Below is a small trained network, with its code and all its weights. Each question gives an input and a class and asks what happens when units are switched off, that is, made to give their printed mean instead of their output.

import numpy as np


def w(rows, s, z=0):
    codes = np.array(rows[::2]) - 128.0
    scale = np.full(codes.shape[1], s)
    scale[-1] = z or s
    return codes * scale


def norm(h):
    return h / np.sqrt((h * h).mean(-1, keepdims=True) + 1e-5)


def f(y):
    return y / 2 * (1 + np.tanh(0.7978845608 * (y + 0.044715 * y**3)))


def log_softmax(a):
    a = a - a.max(-1, keepdims=True)
    return a - np.log(np.exp(a).sum(-1, keepdims=True))


def net(x, mask):
    res = np.array(x, float).reshape(1, 4) / 4 @ E
    u = 0
    for l in range(2):
        y = f(norm(res) @ A[l][:, :-1].T + A[l][:, -1])
        res = res + np.where(mask[u : u + 7], y, B[l][:, -1]) @ B[l][:, :-1]
        u += 7
    return log_softmax(norm(res)[-1] @ U[:, :-1].T + U[:, -1])


A, B = {}, {}
E = w([
[65,182,94,112,207],'x0',
[53,76,151,89,56],'x1',
[136,207,121,22,123],'x2',
[133,109,4,106,96],'x3',
],0.0026)
A[0] = w([
[72,63,159,83,50,169],'L0N0',
[75,50,139,151,111,92],'L0N1',
[244,133,116,132,161,179],'L0N2',
[138,81,108,228,112,40],'L0N3',
[118,171,3,153,71,171],'L0N4',
[237,104,154,168,23,250],'L0N5',
[150,183,138,54,91,2],'L0N6',
],0.0057,0.00065)
B[0] = w([
[81,167,108,221,168,216],'L0N0',
[211,169,76,58,73,173],'L0N1',
[1,104,106,180,21,205],'L0N2',
[192,172,157,109,55,192],'L0N3',
[123,78,171,33,120,233],'L0N4',
[39,119,151,45,199,252],'L0N5',
[195,173,153,167,73,166],'L0N6',
],0.0056,0.0023)
A[1] = w([
[153,143,242,170,173,128],'L1N0',
[196,74,154,197,105,147],'L1N1',
[27,244,65,106,54,239],'L1N2',
[142,225,195,59,44,148],'L1N3',
[91,70,163,210,19,154],'L1N4',
[118,191,151,89,158,248],'L1N5',
[3,70,137,109,121,114],'L1N6',
],0.0049,0.0012)
B[1] = w([
[93,90,82,34,35,176],'L1N0',
[254,107,103,120,117,122],'L1N1',
[136,124,161,221,112,252],'L1N2',
[249,132,52,104,174,194],'L1N3',
[128,206,62,175,193,177],'L1N4',
[100,55,126,138,127,185],'L1N5',
[128,175,175,124,164,206],'L1N6',
],0.0061,0.004)
U = w([
[249,156,66,155,111,109],'0',
[111,159,132,207,109,250],'1',
[86,107,162,120,181,108],'2',
[131,64,131,69,90,53],'3',
],0.011,0.0012)

Each question gives the input, the list of numbers given to net, and the class t.
The units are the neurons (one row each of A and B). Each row of codes is followed by its name. A weight is (code - 128) times the scale printed after its matrix; where a second scale follows, it is the last column's (A, B and U).
mask holds one flag per neuron, layer by layer. A switched-off neuron (its flag False) gives its mean, the last column of its row in B, instead of its output. The means were averaged over made-up inputs and are rounded, as every weight is.
A unit's drop is (log p(t) with every unit on - log p(t) with that unit switched off) / (log p(t) with every unit on - log p(t) with every unit switched off).
The circuit of an input: a set's keep is (log p(t) with only the set's units on - log p(t) with every unit switched off) / (log p(t) with every unit on - log p(t) with every unit switched off). Starting from the 12 units with the biggest drops (on a tie, the unit counted first), units are removed one at a time, each time the one whose removal leaves the highest keep (on an exact tie, the one counted first), for as long as the keep stays at least 0.8.
circuit, biggest first: the units of the circuit, biggest drop first
top k neurons: the k neurons with the biggest drops, biggest first
top k neurons in layer l: the k neurons of layer l with the biggest drops, biggest first
input [7,4,7,-1], class 0: top 3 neurons in layer 0 -> [L0N6; L0N5; L0N2]
input [-3,-4,0,8], class 3: circuit, biggest first -> [L0N4]
input [6,-5,-5,5], class 2: circuit, biggest first -> [L0N4; L1N3]
input [2,6,3,6], class 1: top 3 neurons -> [L0N0; L0N3; L1N2]
input [3,4,-2,-8], class 3: circuit, biggest first -> [L0N2; L1N0; L0N5]
input [0,5,8,-1], class 0: top 2 neurons in layer 0 -> [L0N6; L0N2]
input [-7,-3,1,-7], class 2: top 3 neurons in layer 0 -> [L0N5; L0N2; L0N1]
input [3,-4,-4,-5], class 3: top 2 neurons -> [L1N0; L0N0]
input [2,6,3,-5], class 1: top 3 neurons -> [L0N0; L0N4; L0N3]
input [0,4,-1,4], class 1: top 3 neurons in layer 1 -> [L1N0; L1N2; L1N5]
input [8,3,-8,0], class 0: circuit, biggest first -> [L0N5; L0N1; L0N2]
input [3,7,-2,4], class 1: circuit, biggest first -> [L0N0; L1N2]
input [5,-4,-6,-1], class 0: top 3 neurons -> [L0N5; L1N1; L0N0]
input [-5,-3,-1,-8], class 3: circuit, biggest first -> [L1N0]
input [-7,-5,-6,7], class 2: top 3 neurons in layer 0 -> [L0N5; L0N6; L0N4]
input [-8,4,6,4], class 2: circuit, biggest first -> [L0N5; L0N0; L1N0]
input [4,-3,-8,-6], class 0: top 3 neurons -> [L0N5; L1N1; L0N4]
input [-5,8,5,2], class 1: top 3 neurons -> [L0N0; L0N3; L1N2]
input [-2,-3,-1,7], class 3: top 3 neurons in layer 0 -> [L0N4; L0N0; L0N3]
input [-4,-5,-1,-7], class 3: circuit, biggest first -> [L1N0]
input [5,-8,3,8], class 1: circuit, biggest first -> [L0N2; L1N3]
input [-2,2,5,-5], class 0: top 2 neurons -> [L0N6; L1N3]
input [2,6,-1,3], class 1: top 3 neurons -> [L0N0; L0N5; L0N1]
input [8,8,6,4], class 1: top 2 neurons -> [L1N2; L0N5]
input [-7,1,-6,3], class 2: top 4 neurons -> [L0N5; L0N6; L1N6; L0N0]
input [-3,-2,-4,-5], class 3: top 4 neurons -> [L0N5; L1N0; L0N3; L0N6]
input [-4,-4,1,8], class 3: circuit, biggest first -> [L0N4]
